Here is a tiny trained network, its code and every weight. The questions are about switching its units off for an input and a class, where a switched-off unit gives its printed mean instead of its output.

import numpy as np


def w(rows, s, z=0):
    codes = np.array(rows[::2]) - 128.0
    scale = np.full(codes.shape[1], s)
    scale[-1] = z or s
    return codes * scale


def norm(h):
    return h / np.sqrt((h * h).mean(-1, keepdims=True) + 1e-5)


def f(y):
    return y / 2 * (1 + np.tanh(0.7978845608 * (y + 0.044715 * y**3)))


def log_softmax(a):
    a = a - a.max(-1, keepdims=True)
    return a - np.log(np.exp(a).sum(-1, keepdims=True))


def net(x, mask):
    res = np.array(x, float).reshape(1, 6) / 4 @ E
    u = 0
    for l in range(2):
        y = f(norm(res) @ A[l][:, :-1].T + A[l][:, -1])
        res = res + np.where(mask[u : u + 8], y, B[l][:, -1]) @ B[l][:, :-1]
        u += 8
    return log_softmax(norm(res)[-1] @ U[:, :-1].T + U[:, -1])


A, B = {}, {}
E = w([
[73,122,177,81,50,145,145],'x0',
[44,25,106,102,170,106,33],'x1',
[119,172,208,204,115,142,44],'x2',
[161,56,196,153,142,98,170],'x3',
[162,122,105,136,66,53,90],'x4',
[210,148,175,2,156,107,74],'x5',
],0.0056)
A[0] = w([
[174,158,114,193,254,94,126,153],'0.n1',
[53,133,211,71,70,161,159,44],'0.n2',
[122,163,219,185,117,156,83,3],'0.n3',
[74,151,177,103,236,231,175,72],'0.n4',
[157,51,223,165,176,99,184,94],'0.n5',
[72,115,176,85,17,132,151,123],'0.n6',
[196,143,173,34,140,167,95,10],'0.n7',
[91,220,39,103,149,199,69,130],'0.n8',
],0.0078,0.0047)
B[0] = w([
[185,103,79,119,116,173,84,252],'0.n1',
[233,73,59,167,121,168,90,157],'0.n2',
[108,186,137,138,134,149,89,153],'0.n3',
[143,151,81,149,80,5,86,210],'0.n4',
[115,138,134,72,28,154,117,189],'0.n5',
[207,123,68,150,175,137,91,186],'0.n6',
[140,141,163,113,187,103,127,175],'0.n7',
[158,70,183,101,58,133,143,238],'0.n8',
],0.012,0.0038)
A[1] = w([
[145,111,61,59,152,132,223,73],'1.n1',
[193,131,83,174,71,7,92,58],'1.n2',
[76,108,71,253,130,183,190,26],'1.n3',
[143,84,55,56,143,92,239,61],'1.n4',
[197,230,135,169,136,154,205,57],'1.n5',
[211,219,140,143,101,161,222,98],'1.n6',
[184,141,133,113,127,18,61,253],'1.n7',
[83,108,74,212,37,146,156,81],'1.n8',
],0.0067,0.0031)
B[1] = w([
[141,170,203,214,106,148,39,167],'1.n1',
[80,157,97,146,98,70,192,203],'1.n2',
[216,154,178,45,214,89,129,167],'1.n3',
[102,222,203,234,104,176,34,186],'1.n4',
[37,40,114,151,150,116,78,163],'1.n5',
[29,2,84,82,161,106,64,193],'1.n6',
[73,162,113,179,166,129,244,253],'1.n7',
[203,187,185,8,197,81,170,202],'1.n8',
],0.0082,0.0061)
U = w([
[177,161,173,59,233,92,168,161],'0',
[220,89,29,171,120,139,102,143],'1',
[72,173,95,170,93,44,183,168],'2',
[32,12,115,131,161,129,103,165],'3',
[119,207,185,206,102,175,74,142],'4',
[154,100,162,54,2,151,161,128],'5',
[119,142,95,139,121,197,214,44],'6',
[100,126,128,126,138,211,210,2],'7',
],0.014,0.0088)

Each question gives the input, the list of numbers given to net, and the class t.
The units are the neurons (one row each of A and B). Each row of codes is followed by its name. A weight is (code - 128) times the scale printed after its matrix; where a second scale follows, it is the last column's (A, B and U).
mask holds one flag per neuron, layer by layer. A switched-off neuron (its flag False) gives its mean, the last column of its row in B, instead of its output. The means were averaged over made-up inputs and are rounded, as every weight is.
A unit's drop is (log p(t) with every unit on - log p(t) with that unit switched off) / (log p(t) with every unit on - log p(t) with every unit switched off).
The circuit of an input: a set's keep is (log p(t) with only the set's units on - log p(t) with every unit switched off) / (log p(t) with every unit on - log p(t) with every unit switched off). Starting from the 12 units with the biggest drops (on a tie, the unit counted first), units are removed one at a time, each time the one whose removal leaves the highest keep (on an exact tie, the one counted first), for as long as the keep stays at least 0.8.
circuit, biggest first: the units of the circuit, biggest drop first
top k neurons: the k neurons with the biggest drops, biggest first
k most important neurons of layer l: the k neurons of layer l with the biggest drops, biggest first
input [3,-4,-6,-8,4,-1], class 5: circuit, biggest first -> 0.n8
input [6,6,8,-1,-8,2], class 2: top 3 neurons -> 0.n4; 0.n1; 1.n7
input [8,-8,8,0,5,4], class 1: 3 most important neurons of layer 0 -> 0.n6; 0.n2; 0.n4
input [7,7,-8,4,-6,2], class 4: 4 most important neurons of layer 1 -> 1.n4; 1.n1; 1.n6; 1.n5
input [0,-4,7,8,-2,-8], class 0: circuit, biggest first -> 1.n8; 1.n3
input [5,5,5,-7,1,6], class 5: top 4 neurons -> 0.n8; 1.n8; 1.n6; 1.n4
input [6,-6,2,-3,-6,-1], class 1: 2 most important neurons of layer 0 -> 0.n2; 0.n6
input [8,-6,7,-5,3,-8], class 0: 3 most important neurons of layer 0 -> 0.n1; 0.n4; 0.n5
input [-4,2,0,6,5,-4], class 5: top 2 neurons -> 0.n5; 0.n4
input [8,2,6,4,4,-8], class 0: circuit, biggest first -> 1.n8; 1.n3; 0.n8
input [-7,-7,8,-1,-7,-8], class 0: top 2 neurons -> 1.n3; 1.n8
input [8,-7,0,4,6,-2], class 1: top 3 neurons -> 0.n6; 0.n2; 0.n4
input [2,-5,-3,6,-1,-4], class 5: top 2 neurons -> 0.n5; 0.n7
input [0,4,-3,8,-1,3], class 5: circuit, biggest first -> 0.n5
input [-1,-8,5,-8,-7,5], class 3: circuit, biggest first -> 1.n6; 1.n5
input [6,-8,6,-8,-4,-6], class 3: top 3 neurons -> 1.n6; 1.n5; 0.n5
input [-2,1,3,-6,7,-8], class 0: circuit, biggest first -> 1.n8; 0.n4; 1.n3
input [7,-5,6,1,-2,0], class 1: top 2 neurons -> 0.n2; 0.n6
input [-2,-1,2,6,2,-6], class 0: 2 most important neurons of layer 0 -> 0.n8; 0.n4
input [6,-3,-2,4,-1,-5], class 1: circuit, biggest first -> 0.n6
input [5,-2,-3,-4,-4,0], class 1: top 2 neurons -> 0.n2; 0.n6
